Below is a small trained network, with its code and all its weights. Each question gives an input and a target symbol and asks what happens when units are switched off, that is, made to give their printed mean instead of their output.

import numpy as np


def w(rows, s, z=0):
    codes = np.array(rows[::2]) - 128.0
    scale = np.full(codes.shape[1], s)
    scale[-1] = z or s
    return codes * scale


def f(y):
    return np.maximum(y, 0)


def softmax(a):
    e = np.exp(a - a.max(-1, keepdims=True))
    return e / e.sum(-1, keepdims=True)


def log_softmax(a):
    a = a - a.max(-1, keepdims=True)
    return a - np.log(np.exp(a).sum(-1, keepdims=True))


def net(x, mask):
    ids = ['αβεθλξσφψω'.index(c) for c in x.split()]
    T = len(ids)
    res = E[ids] + P[:T]
    q, k, v = (res @ M[0].T for M in (Q, K, V))
    z = softmax(np.where(np.tri(T) > 0, q @ k.T / 4**0.5, -1e9)) @ v
    res = res + np.where(mask[0], z, O[0][:, -1]) @ O[0][:, :-1]
    y = f(res @ A[0][:, :-1].T + A[0][:, -1])
    res = res + np.where(mask[1:13], y, B[0][:, -1]) @ B[0][:, :-1]
    return log_softmax(res[-1] @ U[:, :-1].T + U[:, -1])


Q, K, V, O, A, B = {}, {}, {}, {}, {}, {}
E = w([
[53,181,136,201,53,152],'α',
[159,170,122,139,126,214],'β',
[198,152,77,194,125,223],'ε',
[187,235,111,90,86,155],'θ',
[203,134,71,113,65,8],'λ',
[139,38,141,151,40,103],'ξ',
[192,162,207,184,156,120],'σ',
[12,171,169,64,130,111],'φ',
[100,87,95,141,184,57],'ψ',
[236,105,130,251,152,142],'ω',
],0.017)
P = w([
[122,145,119,199,143,96],'0',
[146,159,87,181,95,118],'1',
[140,169,62,180,74,121],'2',
[148,175,70,196,58,124],'3',
[124,169,57,212,68,114],'4',
[105,139,60,255,72,102],'5',
],0.007)
Q[0] = w([
[74,96,144,2,171,81],'head 0',
[97,115,124,141,79,29],'head 0',
[56,146,100,133,108,18],'head 0',
[106,27,247,4,207,184],'head 0',
],0.0077)
K[0] = w([
[166,160,44,123,144,61],'head 0',
[63,87,118,74,131,47],'head 0',
[84,147,201,136,126,123],'head 0',
[255,152,102,216,251,129],'head 0',
],0.0083)
V[0] = w([
[28,207,184,124,97,105],'head 0',
[101,98,148,138,92,175],'head 0',
[196,174,153,3,210,147],'head 0',
[170,223,85,168,174,171],'head 0',
],0.0078)
O[0] = w([
[58,150,162,133,73,134,254],'head 0',
[127,177,152,102,104,247,132],'head 0',
[136,171,109,193,172,63,18],'head 0',
[110,226,184,127,200,146,149],'head 0',
],0.011,0.0065)
A[0] = w([
[134,174,170,75,139,211,114],'neuron 0',
[196,219,1,191,181,183,3],'neuron 1',
[131,228,126,31,75,24,131],'neuron 2',
[207,144,144,121,136,76,68],'neuron 3',
[166,85,90,220,84,200,114],'neuron 4',
[189,17,136,80,72,86,174],'neuron 5',
[206,154,33,196,80,115,92],'neuron 6',
[78,66,109,212,129,76,245],'neuron 7',
[17,146,121,19,107,154,225],'neuron 8',
[162,101,62,41,147,34,119],'neuron 9',
[124,203,119,105,89,130,94],'neuron 10',
[62,183,102,182,112,103,89],'neuron 11',
],0.0078,0.0041)
B[0] = w([
[131,150,175,205,128,159,196],'neuron 0',
[66,152,70,82,147,106,204],'neuron 1',
[26,47,207,126,119,134,201],'neuron 2',
[177,9,180,156,133,38,147],'neuron 3',
[123,83,55,66,160,75,217],'neuron 4',
[105,202,85,99,125,162,195],'neuron 5',
[104,1,181,97,154,142,199],'neuron 6',
[190,169,135,115,84,70,196],'neuron 7',
[191,48,83,232,171,137,250],'neuron 8',
[166,184,157,118,60,134,159],'neuron 9',
[96,133,132,78,91,155,190],'neuron 10',
[97,80,152,87,164,139,196],'neuron 11',
],0.0081,0.011)
U = w([
[64,100,108,188,130,109,46],'α',
[82,150,47,165,198,162,109],'β',
[167,82,108,63,127,184,203],'ε',
[159,117,165,176,87,194,155],'θ',
[60,146,179,43,131,113,57],'λ',
[135,195,62,133,91,50,164],'ξ',
[125,225,174,144,105,164,212],'σ',
[117,2,170,144,254,120,73],'φ',
[170,137,175,221,157,81,241],'ψ',
[212,44,189,125,127,107,3],'ω',
],0.0094,0.0035)

Each question gives the input, a string of symbols that net reads in full, and the target symbol t.
The units are the heads (4 rows each of Q, K, V and O) and the neurons (one row each of A and B). Each row of codes is followed by its name. A weight is (code - 128) times the scale printed after its matrix; where a second scale follows, it is the last column's (O, A, B and U).
mask holds one flag per unit, heads first, then neurons. A switched-off unit (its flag False) gives its mean, the last column of its rows in O or B, instead of its output. The means were averaged over made-up inputs and are rounded, as every weight is.
A unit's drop is (log p(t) with every unit on - log p(t) with that unit switched off) / (log p(t) with every unit on - log p(t) with every unit switched off).
The circuit of an input: a set's keep is (log p(t) with only the set's units on - log p(t) with every unit switched off) / (log p(t) with every unit on - log p(t) with every unit switched off). Starting from the 12 units with the biggest drops (on a tie, the unit counted first), units are removed one at a time, each time the one whose removal leaves the highest keep (on an exact tie, the one counted first), for as long as the keep stays at least 0.8.
circuit, biggest first: the units of the circuit, biggest drop first
unit that matters most: the unit with the biggest drop
top k neurons: the k neurons with the biggest drops, biggest first
drop when u is switched off: that unit's drop, to one decimal
input σ ξ λ, target ε: unit that matters most -> head 0
input θ β α ψ λ α, target θ: circuit, biggest first -> head 0; neuron 8
input α ω α θ ψ, target θ: circuit, biggest first -> head 0; neuron 4; neuron 1
input θ λ ω ε λ, target ω: top 3 neurons -> neuron 6; neuron 3; neuron 9
input ξ φ θ ε λ, target λ: circuit, biggest first -> neuron 2; neuron 8
input ε β α σ λ, target θ: circuit, biggest first -> head 0; neuron 8; neuron 4
input λ ε ψ ω, target φ: circuit, biggest first -> head 0; neuron 6
input ε β θ, target λ: top 4 neurons -> neuron 2; neuron 8; neuron 1; neuron 10
input β ξ φ λ α ε, target ε: circuit, biggest first -> neuron 4; head 0
input ψ θ ε θ ω, target φ: top 2 neurons -> neuron 6; neuron 3
input ε β σ, target ψ: top 2 neurons -> neuron 3; neuron 5
input φ ε β φ, target α: top 2 neurons -> neuron 8; neuron 6
input ξ ψ ψ, target ε: top 2 neurons -> neuron 1; neuron 0
input ω ξ ε, target ε: circuit, biggest first -> head 0
input α ψ ω λ, target θ: top 3 neurons -> neuron 8; neuron 4; neuron 1
input σ φ β ψ θ ω, target ω: top 2 neurons -> neuron 7; neuron 6
input ε ε λ λ ω θ, target λ: top 4 neurons -> neuron 8; neuron 2; neuron 1; neuron 10
input β ψ σ φ, target φ: top 2 neurons -> neuron 8; neuron 2
input ε θ σ ψ ε ψ, target ξ: drop when neuron 6 is switched off -> 0.1
input ω λ φ θ, target θ: drop when neuron 8 is switched off -> 0.3
input α λ β, target θ: drop when head 0 is switched off -> 0.8
